Here is a tiny trained network, its code and every weight. The questions are about switching its units off for an input and a target symbol, where a switched-off unit gives its printed mean instead of its output.

import numpy as np


def w(rows, s, z=0):
    codes = np.array(rows[::2]) - 128.0
    scale = np.full(codes.shape[1], s)
    scale[-1] = z or s
    return codes * scale


def f(y):
    return y / 2 * (1 + np.tanh(0.7978845608 * (y + 0.044715 * y**3)))


def softmax(a):
    e = np.exp(a - a.max(-1, keepdims=True))
    return e / e.sum(-1, keepdims=True)


def log_softmax(a):
    a = a - a.max(-1, keepdims=True)
    return a - np.log(np.exp(a).sum(-1, keepdims=True))


def net(x, mask):
    ids = ['βεηλξψω'.index(c) for c in x.split()]
    T = len(ids)
    res = E[ids] + P[:T]
    u = 0
    for l in range(2):
        r = res
        for j in range(3):
            rows = slice(4 * j, 4 * j + 4)
            q, k, v = (r @ M[l][rows].T for M in (Q, K, V))
            z = softmax(np.where(np.tri(T) > 0, q @ k.T / 4**0.5, -1e9)) @ v
            o = O[l][rows]
            res = res + np.where(mask[u + j], z, o[:, -1]) @ o[:, :-1]
        u += 3
        y = f(res @ A[l][:, :-1].T + A[l][:, -1])
        res = res + np.where(mask[u : u + 4], y, B[l][:, -1]) @ B[l][:, :-1]
        u += 4
    return log_softmax(res[-1] @ U[:, :-1].T + U[:, -1])


Q, K, V, O, A, B = {}, {}, {}, {}, {}, {}
E = w([
[107,167,117],'β',
[29,194,39],'ε',
[47,213,83],'η',
[65,178,73],'λ',
[71,254,125],'ξ',
[97,97,53],'ψ',
[196,166,213],'ω',
],0.011)
P = w([
[121,116,134],'0',
[40,35,200],'1',
[98,69,210],'2',
[205,142,106],'3',
[123,141,125],'4',
[123,170,254],'5',
[121,38,104],'6',
[72,121,76],'7',
],0.011)
Q[0] = w([
[166,141,197],'L0H1',
[118,206,35],'L0H1',
[65,73,43],'L0H1',
[122,63,131],'L0H1',
[56,102,166],'L0H2',
[33,94,178],'L0H2',
[163,108,68],'L0H2',
[158,175,54],'L0H2',
[129,109,200],'L0H3',
[201,199,76],'L0H3',
[251,94,96],'L0H3',
[184,159,69],'L0H3',
],0.012)
K[0] = w([
[143,148,215],'L0H1',
[209,165,52],'L0H1',
[70,78,5],'L0H1',
[90,131,67],'L0H1',
[188,175,70],'L0H2',
[208,190,52],'L0H2',
[93,156,145],'L0H2',
[81,98,209],'L0H2',
[186,106,60],'L0H3',
[71,40,200],'L0H3',
[69,58,100],'L0H3',
[67,86,182],'L0H3',
],0.015)
V[0] = w([
[60,97,138],'L0H1',
[77,137,78],'L0H1',
[88,41,90],'L0H1',
[140,165,102],'L0H1',
[162,106,138],'L0H2',
[109,198,250],'L0H2',
[119,164,192],'L0H2',
[105,148,134],'L0H2',
[85,182,100],'L0H3',
[99,135,50],'L0H3',
[85,169,114],'L0H3',
[163,162,150],'L0H3',
],0.013)
O[0] = w([
[193,125,102,170],'L0H1',
[148,170,204,140],'L0H1',
[137,204,128,78],'L0H1',
[106,139,184,124],'L0H1',
[142,87,42,84],'L0H2',
[4,65,238,253],'L0H2',
[64,99,188,192],'L0H2',
[110,147,188,168],'L0H2',
[78,209,254,194],'L0H3',
[163,242,125,100],'L0H3',
[86,200,251,192],'L0H3',
[75,44,114,148],'L0H3',
],0.0076,0.0052)
A[0] = w([
[255,196,158,134],'L0N1',
[37,99,222,251],'L0N2',
[33,165,150,39],'L0N3',
[196,203,70,46],'L0N4',
],0.0071,0.0031)
B[0] = w([
[137,116,59,141],'L0N1',
[255,126,119,254],'L0N2',
[40,97,181,176],'L0N3',
[30,80,134,132],'L0N4',
],0.0076,0.02)
Q[1] = w([
[56,174,195],'L1H1',
[138,217,150],'L1H1',
[126,237,152],'L1H1',
[244,103,155],'L1H1',
[148,143,194],'L1H2',
[150,180,254],'L1H2',
[203,154,97],'L1H2',
[98,207,81],'L1H2',
[150,126,113],'L1H3',
[119,163,154],'L1H3',
[177,140,100],'L1H3',
[54,192,189],'L1H3',
],0.0068)
K[1] = w([
[125,52,199],'L1H1',
[54,99,112],'L1H1',
[48,76,96],'L1H1',
[78,254,119],'L1H1',
[86,95,146],'L1H2',
[35,117,107],'L1H2',
[136,223,136],'L1H2',
[100,225,3],'L1H2',
[102,101,149],'L1H3',
[104,150,252],'L1H3',
[75,98,231],'L1H3',
[171,203,177],'L1H3',
],0.0065)
V[1] = w([
[180,139,106],'L1H1',
[96,134,123],'L1H1',
[208,130,114],'L1H1',
[102,97,174],'L1H1',
[175,152,155],'L1H2',
[56,127,170],'L1H2',
[65,152,118],'L1H2',
[2,110,130],'L1H2',
[135,123,131],'L1H3',
[71,142,107],'L1H3',
[212,112,157],'L1H3',
[123,134,126],'L1H3',
],0.0099)
O[1] = w([
[84,124,120,86],'L1H1',
[163,111,135,101],'L1H1',
[47,150,116,120],'L1H1',
[134,171,133,249],'L1H1',
[70,104,99,208],'L1H2',
[177,98,118,218],'L1H2',
[217,106,113,56],'L1H2',
[254,123,146,93],'L1H2',
[119,131,125,140],'L1H3',
[159,125,159,38],'L1H3',
[89,125,76,255],'L1H3',
[132,124,121,120],'L1H3',
],0.0089,0.0065)
A[1] = w([
[134,158,92,254],'L1N1',
[20,33,175,120],'L1N2',
[254,97,136,151],'L1N3',
[157,255,116,166],'L1N4',
],0.0064,0.0054)
B[1] = w([
[39,41,60,166],'L1N1',
[247,100,125,255],'L1N2',
[137,100,89,146],'L1N3',
[126,201,58,181],'L1N4',
],0.012,0.0076)
U = w([
[41,63,133,112],'β',
[218,163,56,52],'ε',
[125,143,147,85],'η',
[119,134,96,123],'λ',
[175,129,208,48],'ξ',
[66,97,36,175],'ψ',
[116,2,101,255],'ω',
],0.0052,0.0031)

Each question gives the input, a string of symbols that net reads in full, and the target symbol t.
The units are the heads (4 rows each of Q, K, V and O) and the neurons (one row each of A and B). Each row of codes is followed by its name. A weight is (code - 128) times the scale printed after its matrix; where a second scale follows, it is the last column's (O, A, B and U).
mask holds one flag per unit, layer by layer, with each layer's heads first. A switched-off unit (its flag False) gives its mean, the last column of its rows in O or B, instead of its output. The means were averaged over made-up inputs and are rounded, as every weight is.
A unit's drop is (log p(t) with every unit on - log p(t) with that unit switched off) / (log p(t) with every unit on - log p(t) with every unit switched off).
The circuit of an input: a set's keep is (log p(t) with only the set's units on - log p(t) with every unit switched off) / (log p(t) with every unit on - log p(t) with every unit switched off). Starting from the 12 units with the biggest drops (on a tie, the unit counted first), units are removed one at a time, each time the one whose removal leaves the highest keep (on an exact tie, the one counted first), for as long as the keep stays at least 0.8.
circuit, biggest first: the units of the circuit, biggest drop first
unit that matters most: the unit with the biggest drop
k most important neurons: the k neurons with the biggest drops, biggest first
top k neurons in layer l: the k neurons of layer l with the biggest drops, biggest first
which heads matter: for each layer, one digit per head in row order, 1 if its drop is at least 0.15 and else 0, layers parted by /
input ξ β β, target ξ: unit that matters most => L0N3
input β ω λ β, target ω: 2 most important neurons => [L1N2, L1N4]
input ξ ω ε, target ξ: which heads matter => 011 / 000
input ε η ε, target ε: circuit, biggest first => [L0H3, L0H2, L1N4]
input ε ε ω, target ε: which heads matter => 011 / 010
input ψ ω η, target ψ: circuit, biggest first => [L0H2, L1H2]
input ω λ ω ω ω, target ω: top 2 neurons in layer 1 => [L1N2, L1N4]
input β ω ε ε, target ω: circuit, biggest first => [L0H3, L0H2]
input ω ω ξ β ψ λ, target ψ: which heads matter => 010 / 000
input ψ β λ, target ψ: top 2 neurons in layer 0 => [L0N3, L0N1]
input ω ψ ω β η, target ω: 3 most important neurons => [L1N2, L1N4, L0N3]
input ω ξ ω β ξ, target ω: which heads matter => 001 / 000
input ψ ω ξ ψ β β, target ψ: which heads matter => 010 / 000
input β η ξ ω ε ε, target ω: circuit, biggest first => [L0H3, L1N2, L0H1]
input β λ ω η ω ω η λ, target ω: circuit, biggest first => [L0H3]
input ω λ η ω ω β, target ω: circuit, biggest first => [L0H3, L0H1]
input ε ε η, target ε: which heads matter => 011 / 010
input ψ β ε, target ψ: top 2 neurons in layer 0 => [L0N3, L0N1]
input ξ ξ ψ, target ξ: 3 most important neurons => [L0N2, L0N3, L1N1]
input ε η ξ, target ε: 4 most important neurons => [L0N2, L0N4, L1N4, L0N3]
input ε ε ξ, target ε: circuit, biggest first => [L0N2, L0H2, L1H2, L1N4]
input ξ β ξ ω ξ η η, target ξ: 2 most important neurons => [L0N3, L0N2]
input ε ψ ψ, target ε: 4 most important neurons => [L0N2, L0N4, L0N3, L1N4]
input ξ ψ ξ β, target ψ: most important neuron => [L0N2]
